Below are the code and all the weights of a small trained network. Each question names an input and a class and asks about switching units off, where a switched-off unit gives its printed mean instead of its output.

import numpy as np


def w(rows, s, z=0):
    codes = np.array(rows[::2]) - 128.0
    scale = np.full(codes.shape[1], s)
    scale[-1] = z or s
    return codes * scale


def f(y):
    return np.maximum(y, 0)


def log_softmax(a):
    a = a - a.max(-1, keepdims=True)
    return a - np.log(np.exp(a).sum(-1, keepdims=True))


def net(x, mask):
    res = np.array(x, float).reshape(1, 6) / 4 @ E
    y = f(res @ A[0][:, :-1].T + A[0][:, -1])
    res = res + np.where(mask, y, B[0][:, -1]) @ B[0][:, :-1]
    return log_softmax(res[-1] @ U[:, :-1].T + U[:, -1])


A, B = {}, {}
E = w([
[97,98,106,254,34],'x0',
[146,220,170,65,10],'x1',
[129,127,132,128,128],'x2',
[95,253,184,212,195],'x3',
[128,128,128,128,129],'x4',
[128,128,127,128,129],'x5',
],0.0052)
A[0] = w([
[128,118,122,165,99,68],'n0',
[124,117,118,181,85,33],'n1',
[138,144,124,86,161,30],'n2',
[135,68,123,90,96,110],'n3',
[125,114,121,180,87,40],'n4',
[135,49,127,80,88,107],'n5',
[134,167,134,104,78,58],'n6',
[134,95,123,108,109,105],'n7',
[128,114,119,138,148,66],'n8',
[125,79,123,154,177,47],'n9',
[131,135,124,106,145,59],'n10',
[126,124,124,153,110,50],'n11',
[134,134,135,136,132,18],'n12',
[135,140,128,75,169,27],'n13',
[128,79,127,155,180,52],'n14',
[132,163,135,105,82,69],'n15',
[131,189,139,165,156,114],'n16',
[125,114,123,175,91,45],'n17',
[136,207,144,76,21,52],'n18',
[121,104,127,193,75,46],'n19',
[128,141,132,118,112,64],'n20',
[122,153,136,107,91,53],'n21',
[127,114,125,173,93,41],'n22',
[130,149,137,116,97,48],'n23',
[133,45,126,75,85,105],'n24',
[129,38,118,180,223,47],'n25',
[130,137,127,125,120,85],'n26',
[140,148,137,26,202,18],'n27',
[117,138,129,54,182,7],'n28',
[125,122,125,150,110,43],'n29',
[131,124,124,147,117,73],'n30',
[130,123,117,164,102,59],'n31',
[118,249,154,197,183,95],'n32',
[132,72,116,87,95,98],'n33',
],0.015,0.0018)
B[0] = w([
[133,148,139,125,93,164],'n0',
[137,155,143,124,76,180],'n1',
[129,145,135,136,86,170],'n2',
[131,169,122,131,181,197],'n3',
[130,154,133,122,73,179],'n4',
[123,180,115,133,192,215],'n5',
[126,70,129,128,133,182],'n6',
[128,151,126,129,157,165],'n7',
[131,106,125,135,128,146],'n8',
[130,68,137,132,137,183],'n9',
[129,134,129,138,107,147],'n10',
[120,139,128,125,103,148],'n11',
[128,132,123,130,133,129],'n12',
[129,147,130,133,73,182],'n13',
[122,67,125,125,131,184],'n14',
[128,75,128,128,133,179],'n15',
[124,164,118,134,177,191],'n16',
[125,150,130,128,77,174],'n17',
[124,3,133,123,141,251],'n18',
[134,163,138,123,59,196],'n19',
[129,110,128,132,129,142],'n20',
[130,88,130,133,132,165],'n21',
[126,149,132,129,82,171],'n22',
[129,95,129,125,132,156],'n23',
[124,184,116,134,197,221],'n24',
[128,13,135,115,145,240],'n25',
[126,120,127,131,128,134],'n26',
[125,165,137,128,23,239],'n27',
[132,150,140,132,58,200],'n28',
[124,137,128,133,104,146],'n29',
[128,133,128,132,111,142],'n30',
[125,144,129,126,91,161],'n31',
[132,204,106,126,232,254],'n32',
[131,170,122,132,181,196],'n33',
],0.042,0.0074)
U = w([
[125,185,98,137,211,254],'0',
[120,2,144,116,133,101],'1',
[131,173,156,129,16,25],'2',
],0.0085,0.00068)

Each question gives the input, the list of numbers given to net, and the class t.
The units are the neurons (one row each of A and B). Each row of codes is followed by its name. A weight is (code - 128) times the scale printed after its matrix; where a second scale follows, it is the last column's (A, B and U).
mask holds one flag per neuron, in row order. A switched-off neuron (its flag False) gives its mean, the last column of its row in B, instead of its output. The means were averaged over made-up inputs and are rounded, as every weight is.
A unit's drop is (log p(t) with every unit on - log p(t) with that unit switched off) / (log p(t) with every unit on - log p(t) with every unit switched off).
The circuit of an input: a set's keep is (log p(t) with only the set's units on - log p(t) with every unit switched off) / (log p(t) with every unit on - log p(t) with every unit switched off). Starting from the 12 units with the biggest drops (on a tie, the unit counted first), units are removed one at a time, each time the one whose removal leaves the highest keep (on an exact tie, the one counted first), for as long as the keep stays at least 0.8.
circuit, biggest first: the units of the circuit, biggest drop first
most important unit: the unit with the biggest drop
k most important neurons: the k neurons with the biggest drops, biggest first
drop of u: that unit's drop, to one decimal
input [0,6,-1,3,7,2], class 1: most important unit	n18
input [-8,-6,0,-7,3,0], class 2: 3 most important neurons	(n27, n28, n32)
input [5,5,-2,-2,-4,-1], class 1: 2 most important neurons	(n18, n27)
input [-6,-5,-4,-4,1,-3], class 2: 2 most important neurons	(n27, n18)
input [2,6,-5,-4,-5,5], class 1: 2 most important neurons	(n18, n32)
input [5,-4,5,-2,7,6], class 2: 2 most important neurons	(n18, n19)
input [0,5,7,-6,4,-1], class 0: 2 most important neurons	(n24, n5)
input [7,-7,-6,-8,7,-1], class 0: 2 most important neurons	(n24, n5)
input [-8,-2,-1,7,-5,6], class 2: 2 most important neurons	(n27, n28)
input [-6,5,-1,5,7,-5], class 2: 2 most important neurons	(n27, n25)
input [-3,7,8,-7,-5,-1], class 0: 4 most important neurons	(n24, n5, n33, n25)
input [4,-3,3,-1,6,-1], class 2: 2 most important neurons	(n18, n19)
input [3,1,-8,-3,6,-2], class 0: 2 most important neurons	(n27, n28)
input [6,8,-5,-5,-2,2], class 1: circuit, biggest first	(n18)
input [1,-2,2,1,3,2], class 1: 2 most important neurons	(n32, n24)
input [-1,-7,-1,4,-8,-4], class 1: drop of n25	1.0
input [1,2,-8,-7,-3,6], class 0: drop of n6	0.0
input [5,0,7,4,8,3], class 2: drop of n31	0.1
